Below is a small trained network, with its code and all its weights. Each question gives an input and a class and asks what happens when units are switched off, that is, made to give their printed mean instead of their output.

import numpy as np


def w(rows, s, z=0):
    codes = np.array(rows[::2]) - 128.0
    scale = np.full(codes.shape[1], s)
    scale[-1] = z or s
    return codes * scale


def f(y):
    return np.maximum(y, 0)


def log_softmax(a):
    a = a - a.max(-1, keepdims=True)
    return a - np.log(np.exp(a).sum(-1, keepdims=True))


def net(x, mask):
    res = np.array(x, float).reshape(1, 3) / 4 @ E
    y = f(res @ A[0][:, :-1].T + A[0][:, -1])
    res = res + np.where(mask, y, B[0][:, -1]) @ B[0][:, :-1]
    return log_softmax(res[-1] @ U[:, :-1].T + U[:, -1])


A, B = {}, {}
E = w([
[227,156,122],'x0',
[114,168,40],'x1',
[107,246,160],'x2',
],0.013)
A[0] = w([
[82,124,164,168],'N0',
[41,111,135,221],'N1',
[119,143,26,205],'N2',
[148,49,135,208],'N3',
[167,166,166,135],'N4',
[155,43,181,207],'N5',
[12,106,134,253],'N6',
[128,150,204,123],'N7',
[100,217,100,107],'N8',
[137,108,215,239],'N9',
[101,211,76,71],'N10',
[137,94,61,126],'N11',
[98,101,53,209],'N12',
[147,102,67,109],'N13',
[108,124,144,118],'N14',
[126,151,195,127],'N15',
[125,156,212,126],'N16',
[253,149,124,183],'N17',
[121,155,207,139],'N18',
[220,144,125,172],'N19',
[39,113,134,240],'N20',
[153,113,65,189],'N21',
[156,144,81,171],'N22',
[154,149,159,119],'N23',
[219,147,125,176],'N24',
[140,87,38,168],'N25',
],0.013,0.0049)
B[0] = w([
[90,123,147,175],'N0',
[51,118,135,220],'N1',
[137,107,89,230],'N2',
[142,76,127,221],'N3',
[135,148,151,175],'N4',
[185,22,189,229],'N5',
[25,96,117,251],'N6',
[111,189,131,172],'N7',
[148,50,218,224],'N8',
[129,151,229,208],'N9',
[188,1,211,217],'N10',
[124,185,75,184],'N11',
[98,101,82,212],'N12',
[132,155,97,174],'N13',
[113,129,134,143],'N14',
[101,193,143,169],'N15',
[84,197,132,179],'N16',
[172,160,128,231],'N17',
[87,171,147,179],'N18',
[183,165,130,205],'N19',
[42,91,135,226],'N20',
[149,136,94,190],'N21',
[149,121,117,179],'N22',
[139,168,148,155],'N23',
[166,161,133,206],'N24',
[135,150,64,210],'N25',
],0.011,0.012)
U = w([
[91,2,189,250],'0',
[255,83,190,213],'1',
[50,113,10,45],'2',
[188,189,14,93],'3',
[31,193,167,81],'4',
[152,248,171,12],'5',
],0.0077,0.002)

Each question gives the input, the list of numbers given to net, and the class t.
The units are the neurons (one row each of A and B). Each row of codes is followed by its name. A weight is (code - 128) times the scale printed after its matrix; where a second scale follows, it is the last column's (A, B and U).
mask holds one flag per neuron, in row order. A switched-off neuron (its flag False) gives its mean, the last column of its row in B, instead of its output. The means were averaged over made-up inputs and are rounded, as every weight is.
A unit's drop is (log p(t) with every unit on - log p(t) with that unit switched off) / (log p(t) with every unit on - log p(t) with every unit switched off).
The circuit of an input: a set's keep is (log p(t) with only the set's units on - log p(t) with every unit switched off) / (log p(t) with every unit on - log p(t) with every unit switched off). Starting from the 12 units with the biggest drops (on a tie, the unit counted first), units are removed one at a time, each time the one whose removal leaves the highest keep (on an exact tie, the one counted first), for as long as the keep stays at least 0.8.
circuit, biggest first: the units of the circuit, biggest drop first
unit that matters most: the unit with the biggest drop
top k neurons: the k neurons with the biggest drops, biggest first
drop when u is switched off: that unit's drop, to one decimal
input [1,-3,-8], class 1: circuit, biggest first -> [N6 N20]
input [-6,-1,1], class 4: circuit, biggest first -> [N10 N5]
input [1,-4,-4], class 1: circuit, biggest first -> [N6 N20]
input [-5,1,0], class 2: circuit, biggest first -> [N10 N8]
input [6,-1,-7], class 1: unit that matters most -> N5
input [3,2,5], class 1: top 2 neurons -> [N10 N8]
input [8,2,7], class 1: drop when N10 is switched off -> 1.6
input [-7,0,1], class 4: top 2 neurons -> [N5 N10]
input [-2,4,-4], class 2: drop when N2 is switched off -> 0.0
input [2,1,4], class 1: drop when N11 is switched off -> 0.1
input [-4,-1,1], class 4: drop when N8 is switched off -> 0.2
